Below are the code and all the weights of a small trained network. Each question names an input and a class and asks about switching units off, where a switched-off unit gives its printed mean instead of its output.

import numpy as np


def w(rows, s, z=0):
    codes = np.array(rows[::2]) - 128.0
    scale = np.full(codes.shape[1], s)
    scale[-1] = z or s
    return codes * scale


def f(y):
    return np.maximum(y, 0)


def log_softmax(a):
    a = a - a.max(-1, keepdims=True)
    return a - np.log(np.exp(a).sum(-1, keepdims=True))


def net(x, mask):
    res = np.array(x, float).reshape(1, 4) / 4 @ E
    y = f(res @ A[0][:, :-1].T + A[0][:, -1])
    res = res + np.where(mask, y, B[0][:, -1]) @ B[0][:, :-1]
    return log_softmax(res[-1] @ U[:, :-1].T + U[:, -1])


A, B = {}, {}
E = w([
[56,128,76,139],'x0',
[76,147,168,208],'x1',
[83,181,173,85],'x2',
[78,2,159,168],'x3',
],0.0087)
A[0] = w([
[123,195,75,155,186],'N1',
[172,110,78,112,175],'N2',
[98,145,169,138,129],'N3',
[155,86,162,153,233],'N4',
[58,194,162,164,89],'N5',
[149,46,247,43,169],'N6',
[153,241,147,63,255],'N7',
[104,188,186,153,77],'N8',
[164,98,78,132,93],'N9',
[53,4,41,90,156],'N10',
[203,94,156,164,164],'N11',
],0.014,0.0045)
B[0] = w([
[125,214,146,127,181],'N1',
[106,145,198,115,172],'N2',
[133,121,168,157,156],'N3',
[122,197,197,71,179],'N4',
[143,100,201,86,182],'N5',
[157,226,90,88,201],'N6',
[110,212,108,215,247],'N7',
[112,63,137,128,163],'N8',
[118,81,141,126,153],'N9',
[99,142,157,250,228],'N10',
[120,122,179,43,167],'N11',
],0.02,0.013)
U = w([
[128,106,132,24,23],'0',
[77,93,114,176,134],'1',
[147,71,2,87,20],'2',
[127,224,62,102,253],'3',
],0.0092,0.0023)

Each question gives the input, the list of numbers given to net, and the class t.
The units are the neurons (one row each of A and B). Each row of codes is followed by its name. A weight is (code - 128) times the scale printed after its matrix; where a second scale follows, it is the last column's (A, B and U).
mask holds one flag per neuron, in row order. A switched-off neuron (its flag False) gives its mean, the last column of its row in B, instead of its output. The means were averaged over made-up inputs and are rounded, as every weight is.
A unit's drop is (log p(t) with every unit on - log p(t) with that unit switched off) / (log p(t) with every unit on - log p(t) with every unit switched off).
The circuit of an input: a set's keep is (log p(t) with only the set's units on - log p(t) with every unit switched off) / (log p(t) with every unit on - log p(t) with every unit switched off). Starting from all 11 units, units are removed one at a time, each time the one whose removal leaves the highest keep (on an exact tie, the one counted first), for as long as the keep stays at least 0.8.
circuit, biggest first: the units of the circuit, biggest drop first
k most important neurons: the k neurons with the biggest drops, biggest first
drop when u is switched off: that unit's drop, to one decimal
input [-8,3,-4,1], class 0: circuit, biggest first -> [N7 N11]
input [7,7,-1,0], class 1: most important neuron -> [N6]
input [-5,4,1,2], class 0: circuit, biggest first -> [N7 N10]
input [7,-4,-4,-2], class 1: 2 most important neurons -> [N6 N10]
input [-4,5,-1,1], class 0: circuit, biggest first -> [N7 N10]
input [-7,-1,-2,1], class 0: 4 most important neurons -> [N7 N11 N10 N1]
input [-2,8,0,-3], class 1: 2 most important neurons -> [N6 N8]
input [-5,1,-7,7], class 0: 2 most important neurons -> [N7 N11]
input [0,4,-3,-1], class 0: 3 most important neurons -> [N7 N10 N6]
input [-8,6,-8,5], class 0: 2 most important neurons -> [N11 N7]
input [1,7,6,-3], class 1: 2 most important neurons -> [N8 N6]
input [6,7,-3,-3], class 0: 3 most important neurons -> [N7 N10 N5]
input [4,7,7,-2], class 1: drop when N6 is switched off -> 0.3
input [8,-6,5,5], class 1: circuit, biggest first -> [N10]
input [-3,1,0,8], class 3: drop when N6 is switched off -> 1.3
input [-3,2,-5,0], class 0: circuit, biggest first -> [N7 N10]
input [3,-4,-7,1], class 1: drop when N10 is switched off -> 0.2
